Here is a tiny trained network, its code and every weight. The questions are about switching its units off for an input and a class, where a switched-off unit gives its printed mean instead of its output.

import numpy as np


def w(rows, s, z=0):
    codes = np.array(rows[::2]) - 128.0
    scale = np.full(codes.shape[1], s)
    scale[-1] = z or s
    return codes * scale


def f(y):
    return y / 2 * (1 + np.tanh(0.7978845608 * (y + 0.044715 * y**3)))


def log_softmax(a):
    a = a - a.max(-1, keepdims=True)
    return a - np.log(np.exp(a).sum(-1, keepdims=True))


def net(x, mask):
    res = np.array(x, float).reshape(1, 8) / 4 @ E
    y = f(res @ A[0][:, :-1].T + A[0][:, -1])
    res = res + np.where(mask, y, B[0][:, -1]) @ B[0][:, :-1]
    return log_softmax(res[-1] @ U[:, :-1].T + U[:, -1])


A, B = {}, {}
E = w([
[182,145,64,128,183,184,136,42,31,173,126],'x0',
[106,157,38,186,172,26,197,78,149,76,172],'x1',
[122,105,84,144,149,162,147,135,137,127,60],'x2',
[142,121,102,143,137,159,113,106,169,129,95],'x3',
[163,200,254,162,169,117,163,126,101,97,43],'x4',
[115,66,148,186,51,178,124,82,68,39,111],'x5',
[104,121,125,109,155,117,132,129,111,122,119],'x6',
[79,89,179,137,86,108,177,33,138,225,143],'x7',
],0.0084)
A[0] = w([
[60,167,127,129,148,181,97,195,236,87,155,184],'N1',
[225,118,103,158,178,121,12,226,88,22,157,63],'N2',
[175,183,70,167,116,138,122,99,49,141,141,113],'N3',
[138,112,96,202,185,113,191,95,140,33,198,80],'N4',
[96,158,122,113,176,52,121,79,140,133,169,158],'N5',
[96,225,166,157,99,99,149,109,110,133,44,128],'N6',
[37,152,130,136,84,93,124,219,154,120,86,163],'N7',
[105,128,43,112,71,173,162,164,90,147,169,50],'N8',
[62,93,166,200,113,113,145,123,196,194,126,185],'N9',
[100,111,58,119,81,154,135,153,137,141,153,69],'N10',
[81,107,70,133,133,138,68,133,136,142,169,69],'N11',
[133,152,88,88,209,142,116,207,157,158,111,174],'N12',
[49,33,142,176,59,130,144,77,44,88,53,253],'N13',
[169,158,101,117,197,142,128,126,119,192,157,158],'N14',
[151,175,78,141,180,160,167,113,41,148,151,57],'N15',
[175,229,185,141,165,159,176,109,148,91,66,89],'N16',
[128,142,73,123,160,148,74,125,15,172,119,197],'N17',
[142,179,136,58,221,91,172,164,190,239,139,122],'N18',
[116,175,98,195,160,90,215,94,163,111,171,84],'N19',
[128,191,88,129,138,196,187,86,158,164,114,174],'N20',
[111,63,121,158,116,19,128,193,195,66,112,57],'N21',
[132,81,59,71,100,113,97,129,154,176,140,96],'N22',
[145,183,64,157,157,140,112,162,140,39,99,129],'N23',
[120,70,88,120,116,134,111,160,127,143,186,85],'N24',
[136,96,190,31,109,182,1,151,93,180,89,113],'N25',
],0.0082,0.0029)
B[0] = w([
[112,205,130,162,168,122,90,87,115,109,183,210],'N1',
[172,72,68,113,191,181,156,92,73,207,230,236],'N2',
[65,167,95,113,83,205,107,147,108,76,76,189],'N3',
[117,99,137,168,129,125,151,212,115,182,3,224],'N4',
[103,111,138,146,131,126,106,190,151,162,161,198],'N5',
[176,21,127,24,162,66,147,76,153,92,152,194],'N6',
[44,202,122,115,81,196,83,79,61,119,182,201],'N7',
[123,124,135,72,100,114,146,121,145,93,104,170],'N8',
[107,127,127,108,118,132,55,48,39,184,179,198],'N9',
[171,116,179,71,125,20,179,89,222,116,115,167],'N10',
[201,135,168,73,91,95,147,199,144,70,38,169],'N11',
[159,87,107,177,93,143,136,96,119,136,149,213],'N12',
[187,128,133,193,135,162,162,149,125,124,202,244],'N13',
[92,138,98,191,161,155,95,72,123,86,109,194],'N14',
[111,164,153,73,160,161,114,106,73,114,91,192],'N15',
[142,156,166,39,142,86,197,88,142,86,127,218],'N16',
[131,158,142,187,38,210,140,65,107,102,83,201],'N17',
[129,125,178,250,88,120,189,123,150,76,160,255],'N18',
[177,98,94,120,164,165,109,240,152,207,22,223],'N19',
[85,88,198,121,124,124,53,96,65,127,172,177],'N20',
[75,147,91,86,72,181,81,129,128,126,74,212],'N21',
[157,113,136,98,147,78,149,76,167,57,156,186],'N22',
[171,110,37,143,162,141,143,161,111,125,171,211],'N23',
[220,175,139,119,120,105,182,124,170,95,96,169],'N24',
[117,77,176,152,168,139,102,220,192,207,35,241],'N25',
],0.0062,0.0098)
U = w([
[110,108,155,114,141,114,116,246,130,188,52,60],'0',
[164,128,177,2,131,68,178,119,150,41,117,48],'1',
[110,123,165,189,114,122,148,154,107,84,165,251],'2',
[112,98,110,92,146,112,125,106,65,205,196,182],'3',
[39,198,147,92,97,149,67,118,74,82,108,49],'4',
],0.0096,0.0026)

Each question gives the input, the list of numbers given to net, and the class t.
The units are the neurons (one row each of A and B). Each row of codes is followed by its name. A weight is (code - 128) times the scale printed after its matrix; where a second scale follows, it is the last column's (A, B and U).
mask holds one flag per neuron, in row order. A switched-off neuron (its flag False) gives its mean, the last column of its row in B, instead of its output. The means were averaged over made-up inputs and are rounded, as every weight is.
A unit's drop is (log p(t) with every unit on - log p(t) with that unit switched off) / (log p(t) with every unit on - log p(t) with every unit switched off).
The circuit of an input: a set's keep is (log p(t) with only the set's units on - log p(t) with every unit switched off) / (log p(t) with every unit on - log p(t) with every unit switched off). Starting from the 12 units with the biggest drops (on a tie, the unit counted first), units are removed one at a time, each time the one whose removal leaves the highest keep (on an exact tie, the one counted first), for as long as the keep stays at least 0.8.
units of the circuit, in order: the units of the circuit, biggest drop first
unit that matters most: the unit with the biggest drop
k most important neurons: the k neurons with the biggest drops, biggest first
drop of u: that unit's drop, to one decimal
input [-1,-5,-2,-4,-5,-6,3,-1], class 2: units of the circuit, in order : [N18; N19]
input [6,5,1,-7,5,4,-4,-4], class 4: unit that matters most : N3
input [1,2,-1,-2,-5,-7,-2,7], class 2: 2 most important neurons : [N18; N2]
input [-5,-3,3,1,-5,-7,-5,-6], class 2: units of the circuit, in order : [N18; N1]
input [0,6,0,7,2,5,8,2], class 0: units of the circuit, in order : [N4; N19]
input [4,-2,8,0,7,4,-3,-3], class 1: 2 most important neurons : [N16; N6]
input [-7,7,-4,-3,-7,-1,5,1], class 0: 3 most important neurons : [N19; N4; N5]
input [-4,6,3,-7,3,-1,1,-6], class 0: 3 most important neurons : [N4; N19; N9]
input [-6,5,6,6,4,1,-3,-2], class 4: units of the circuit, in order : [N7; N21]
input [-6,5,3,-1,4,1,-5,5], class 4: units of the circuit, in order : [N9; N21]
input [-6,7,-3,-5,5,5,-2,2], class 0: units of the circuit, in order : [N19; N4]
input [-5,-1,8,0,-6,-6,6,5], class 1: 2 most important neurons : [N22; N10]
input [6,2,4,-4,8,8,-1,3], class 1: 2 most important neurons : [N6; N16]
input [-5,4,7,-7,0,1,3,7], class 3: units of the circuit, in order : [N9]
input [2,4,8,0,8,7,-3,-1], class 1: 2 most important neurons : [N16; N6]
input [-2,3,3,8,-2,2,7,0], class 0: 2 most important neurons : [N18; N2]
input [5,4,3,3,-3,2,-1,-8], class 3: 2 most important neurons : [N2; N23]
input [-2,-1,-3,8,-7,6,1,-8], class 3: 2 most important neurons : [N2; N16]
input [-5,1,-5,4,5,4,-6,-7], class 3: units of the circuit, in order : [N2; N18]
input [-5,-3,-4,4,-6,-3,4,3], class 1: unit that matters most : N22
input [-4,5,-3,7,-2,-7,-2,-1], class 2: 3 most important neurons : [N18; N25; N1]
input [-6,1,8,-8,-2,0,4,-6], class 3: 4 most important neurons : [N2; N23; N3; N17]
input [1,-2,-7,-7,6,7,5,-8], class 3: drop of N2 : 0.9
input [6,5,-3,6,-4,-2,5,-2], class 4: drop of N7 : -0.1
